Here is a tiny trained network, its code and every weight. The questions are about switching its units off for an input and a target symbol, where a switched-off unit gives its printed mean instead of its output.

import numpy as np


def w(rows, s, z=0):
    codes = np.array(rows[::2]) - 128.0
    scale = np.full(codes.shape[1], s)
    scale[-1] = z or s
    return codes * scale


def norm(h):
    return h / np.sqrt((h * h).mean(-1, keepdims=True) + 1e-5)


def f(y):
    return np.maximum(y, 0)


def softmax(a):
    e = np.exp(a - a.max(-1, keepdims=True))
    return e / e.sum(-1, keepdims=True)


def log_softmax(a):
    a = a - a.max(-1, keepdims=True)
    return a - np.log(np.exp(a).sum(-1, keepdims=True))


def net(x, mask):
    ids = ['ΘΨεζηφ'.index(c) for c in x.split()]
    T = len(ids)
    res = E[ids] + P[:T]
    u = 0
    for l in range(2):
        q, k, v = (norm(res) @ M[l].T for M in (Q, K, V))
        z = softmax(np.where(np.tri(T) > 0, q @ k.T / 2**0.5, -1e9)) @ v
        res = res + np.where(mask[u], z, O[l][:, -1]) @ O[l][:, :-1]
        u += 1
        y = f(norm(res) @ A[l][:, :-1].T + A[l][:, -1])
        res = res + np.where(mask[u : u + 8], y, B[l][:, -1]) @ B[l][:, :-1]
        u += 8
    return log_softmax(norm(res)[-1] @ U[:, :-1].T + U[:, -1])


Q, K, V, O, A, B = {}, {}, {}, {}, {}, {}
E = w([
[178,162,124,48,117,2,120,180,104,79],'Θ',
[78,135,111,144,122,33,116,150,31,150],'Ψ',
[115,127,97,132,219,165,56,176,162,206],'ε',
[222,190,108,182,110,176,203,192,208,65],'ζ',
[59,97,99,86,47,64,146,51,65,187],'η',
[229,86,55,169,113,46,54,56,134,99],'φ',
],0.0068)
P = w([
[88,163,146,161,251,254,241,47,182,99],'0',
[68,78,75,184,220,38,249,130,216,128],'1',
[142,128,64,153,217,80,214,97,96,146],'2',
[119,111,73,165,193,71,182,119,118,133],'3',
[104,100,83,178,176,69,160,142,130,130],'4',
[141,116,83,143,170,97,148,128,89,158],'5',
[119,98,86,157,140,80,134,148,123,149],'6',
[143,114,84,131,133,97,115,141,90,163],'7',
[111,98,91,143,102,78,105,167,142,151],'8',
[162,121,90,107,101,114,90,154,84,168],'9',
[162,124,97,103,86,114,73,164,82,176],'10',
[111,91,106,135,54,100,59,199,143,153],'11',
[173,125,111,95,59,151,33,182,73,179],'12',
[151,113,124,116,37,141,27,202,113,173],'13',
],0.0049)
Q[0] = w([
[151,144,22,83,117,66,47,252,115,204],'0.h0',
[150,221,157,151,94,221,254,146,200,109],'0.h0',
],0.0089)
K[0] = w([
[165,108,176,105,2,147,32,138,135,121],'0.h0',
[158,136,176,100,175,138,235,101,172,47],'0.h0',
],0.0084)
V[0] = w([
[173,73,144,106,52,90,94,25,143,87],'0.h0',
[189,129,90,254,150,110,87,197,93,80],'0.h0',
],0.004)
O[0] = w([
[74,45,94,212,167,205,184,233,3,144,103],'0.h0',
[56,163,18,24,63,134,156,105,155,199,253],'0.h0',
],0.0035,0.0018)
A[0] = w([
[181,138,146,111,77,161,92,44,189,64,108],'0.n0',
[74,172,136,135,80,169,152,116,82,118,128],'0.n1',
[137,129,129,84,168,117,119,163,115,101,98],'0.n2',
[144,130,195,53,116,130,151,96,193,32,78],'0.n3',
[156,73,132,75,201,134,135,137,207,150,63],'0.n4',
[106,104,216,87,192,159,92,123,202,93,2],'0.n5',
[120,76,237,56,193,250,165,113,151,83,84],'0.n6',
[83,169,98,142,205,253,105,52,177,24,6],'0.n7',
],0.0053,0.0046)
B[0] = w([
[159,43,107,253,119,143,144,145,91,93,213],'0.n0',
[89,132,90,87,183,153,98,106,58,52,247],'0.n1',
[89,138,112,178,143,124,132,184,120,115,178],'0.n2',
[82,124,120,126,56,90,224,149,10,190,180],'0.n3',
[112,132,74,168,160,172,104,100,70,150,196],'0.n4',
[248,51,95,95,136,18,160,83,93,176,138],'0.n5',
[128,149,146,122,190,165,197,27,183,119,160],'0.n6',
[178,161,102,88,175,15,253,205,148,130,181],'0.n7',
],0.0053,0.0012)
Q[1] = w([
[20,42,86,155,62,47,99,123,72,214],'1.h0',
[88,87,79,45,125,106,52,87,5,151],'1.h0',
],0.011)
K[1] = w([
[185,145,149,96,34,173,38,184,83,154],'1.h0',
[103,100,166,134,2,178,29,205,156,115],'1.h0',
],0.0061)
V[1] = w([
[133,237,106,162,58,88,196,222,71,58],'1.h0',
[3,153,199,75,136,120,70,106,66,148],'1.h0',
],0.005)
O[1] = w([
[82,181,134,207,67,143,106,2,100,86,255],'1.h0',
[196,125,77,179,202,66,230,99,207,102,141],'1.h0',
],0.0065,0.0039)
A[1] = w([
[219,99,100,154,138,78,142,96,158,98,84],'1.n0',
[147,92,105,133,160,109,84,102,129,144,163],'1.n1',
[92,108,140,97,119,114,123,164,68,136,111],'1.n2',
[172,115,88,175,116,141,100,137,112,109,177],'1.n3',
[197,149,141,110,176,117,145,122,227,108,44],'1.n4',
[181,110,125,120,143,64,145,173,119,110,75],'1.n5',
[104,173,102,195,149,107,116,148,105,118,99],'1.n6',
[187,83,207,254,230,117,92,182,83,52,252],'1.n7',
],0.011,0.0029)
B[1] = w([
[94,186,110,143,167,96,108,128,197,110,219],'1.n0',
[137,143,163,129,91,125,136,120,118,102,199],'1.n1',
[137,151,119,110,162,145,112,161,167,142,189],'1.n2',
[112,127,135,139,163,112,175,108,144,123,211],'1.n3',
[175,76,162,96,104,101,103,99,108,185,154],'1.n4',
[167,85,177,112,94,170,126,105,86,178,174],'1.n5',
[155,99,140,119,129,168,130,144,137,147,255],'1.n6',
[161,7,212,204,206,194,11,171,21,25,168],'1.n7',
],0.014,0.0076)
U = w([
[120,87,105,146,30,184,216,67,78,126,150],'Θ',
[120,183,85,136,150,61,118,93,172,86,210],'Ψ',
[195,99,225,78,75,136,123,86,164,199,1],'ε',
[56,188,143,78,79,168,2,90,135,135,91],'ζ',
[148,93,164,171,159,133,71,144,99,76,140],'η',
[132,106,18,106,161,137,181,237,95,138,221],'φ',
],0.0077,0.0036)

Each question gives the input, a string of symbols that net reads in full, and the target symbol t.
The units are the heads (2 rows each of Q, K, V and O) and the neurons (one row each of A and B). Each row of codes is followed by its name. A weight is (code - 128) times the scale printed after its matrix; where a second scale follows, it is the last column's (O, A, B and U).
mask holds one flag per unit, layer by layer, with each layer's heads first. A switched-off unit (its flag False) gives its mean, the last column of its rows in O or B, instead of its output. The means were averaged over made-up inputs and are rounded, as every weight is.
A unit's drop is (log p(t) with every unit on - log p(t) with that unit switched off) / (log p(t) with every unit on - log p(t) with every unit switched off).
The circuit of an input: a set's keep is (log p(t) with only the set's units on - log p(t) with every unit switched off) / (log p(t) with every unit on - log p(t) with every unit switched off). Starting from the 12 units with the biggest drops (on a tie, the unit counted first), units are removed one at a time, each time the one whose removal leaves the highest keep (on an exact tie, the one counted first), for as long as the keep stays at least 0.8.
circuit, biggest first: the units of the circuit, biggest drop first
unit that matters most: the unit with the biggest drop
top k neurons: the k neurons with the biggest drops, biggest first
k most important neurons of layer l: the k neurons of layer l with the biggest drops, biggest first
input η ε Ψ Θ η φ Ψ ε, target φ: circuit, biggest first -> (1.h0, 0.h0)
input η Θ Ψ Ψ η Ψ η, target Ψ: circuit, biggest first -> (1.h0, 1.n0)
input Θ ε φ η η Θ ζ ε, target ζ: circuit, biggest first -> (1.h0, 0.h0, 1.n7, 1.n6)
input η Ψ φ ζ φ ζ ζ Ψ, target ζ: unit that matters most -> 1.h0
input ε η ε Ψ Ψ Ψ ζ φ, target ζ: circuit, biggest first -> (1.h0, 1.n7)
input φ φ φ η η Ψ ζ η η η ζ, target ζ: circuit, biggest first -> (1.h0, 0.n7)
input φ η Ψ Θ η Ψ Ψ η η η Θ φ, target Θ: top 3 neurons -> (1.n0, 1.n7, 0.n1)
input η Θ Θ Ψ η Ψ Θ η Ψ Ψ Ψ φ η, target φ: top 2 neurons -> (0.n1, 1.n2)
input Ψ Ψ η ζ, target Ψ: top 2 neurons -> (1.n0, 0.n7)
input ζ φ Ψ η Ψ Ψ η Ψ ε ε Ψ ε ζ Ψ, target ζ: circuit, biggest first -> (1.h0, 1.n7)
input ζ ζ η Ψ ζ φ ζ, target Θ: top 4 neurons -> (0.n7, 0.n6, 1.n0, 1.n7)
input ε ε Ψ, target ε: circuit, biggest first -> (1.n5, 1.h0)
input Ψ Ψ Ψ Θ ε Ψ Θ φ Θ, target φ: top 2 neurons -> (1.n0, 1.n7)
input ζ ε Θ ζ Ψ ε φ, target ε: top 4 neurons -> (1.n5, 1.n1, 1.n7, 1.n0)
input ε Θ Ψ φ φ Ψ Ψ η η η ε φ, target ε: top 2 neurons -> (1.n7, 0.n0)
input ε ζ ε ζ, target φ: circuit, biggest first -> (1.h0, 0.n5)
input ε Ψ Θ, target ε: top 2 neurons -> (1.n5, 1.n7)
input φ ε ζ Θ Ψ φ ε ζ Θ, target ζ: circuit, biggest first -> (1.h0)
input Θ Ψ Ψ η η φ ε, target φ: circuit, biggest first -> (0.h0, 1.h0)
input Ψ φ φ, target φ: circuit, biggest first -> (0.h0, 1.h0, 1.n7, 1.n5)
input Ψ η Ψ η Ψ ζ Ψ η Ψ Ψ Ψ Θ ε, target ε: 4 most important neurons of layer 1 -> (1.n0, 1.n7, 1.n1, 1.n2)
input Ψ Ψ ζ ζ ζ η ε η Ψ Ψ φ η, target φ: unit that matters most -> 0.h0
input Ψ Θ Ψ ζ ζ φ Θ φ φ, target φ: 4 most important neurons of layer 1 -> (1.n2, 1.n0, 1.n7, 1.n5)
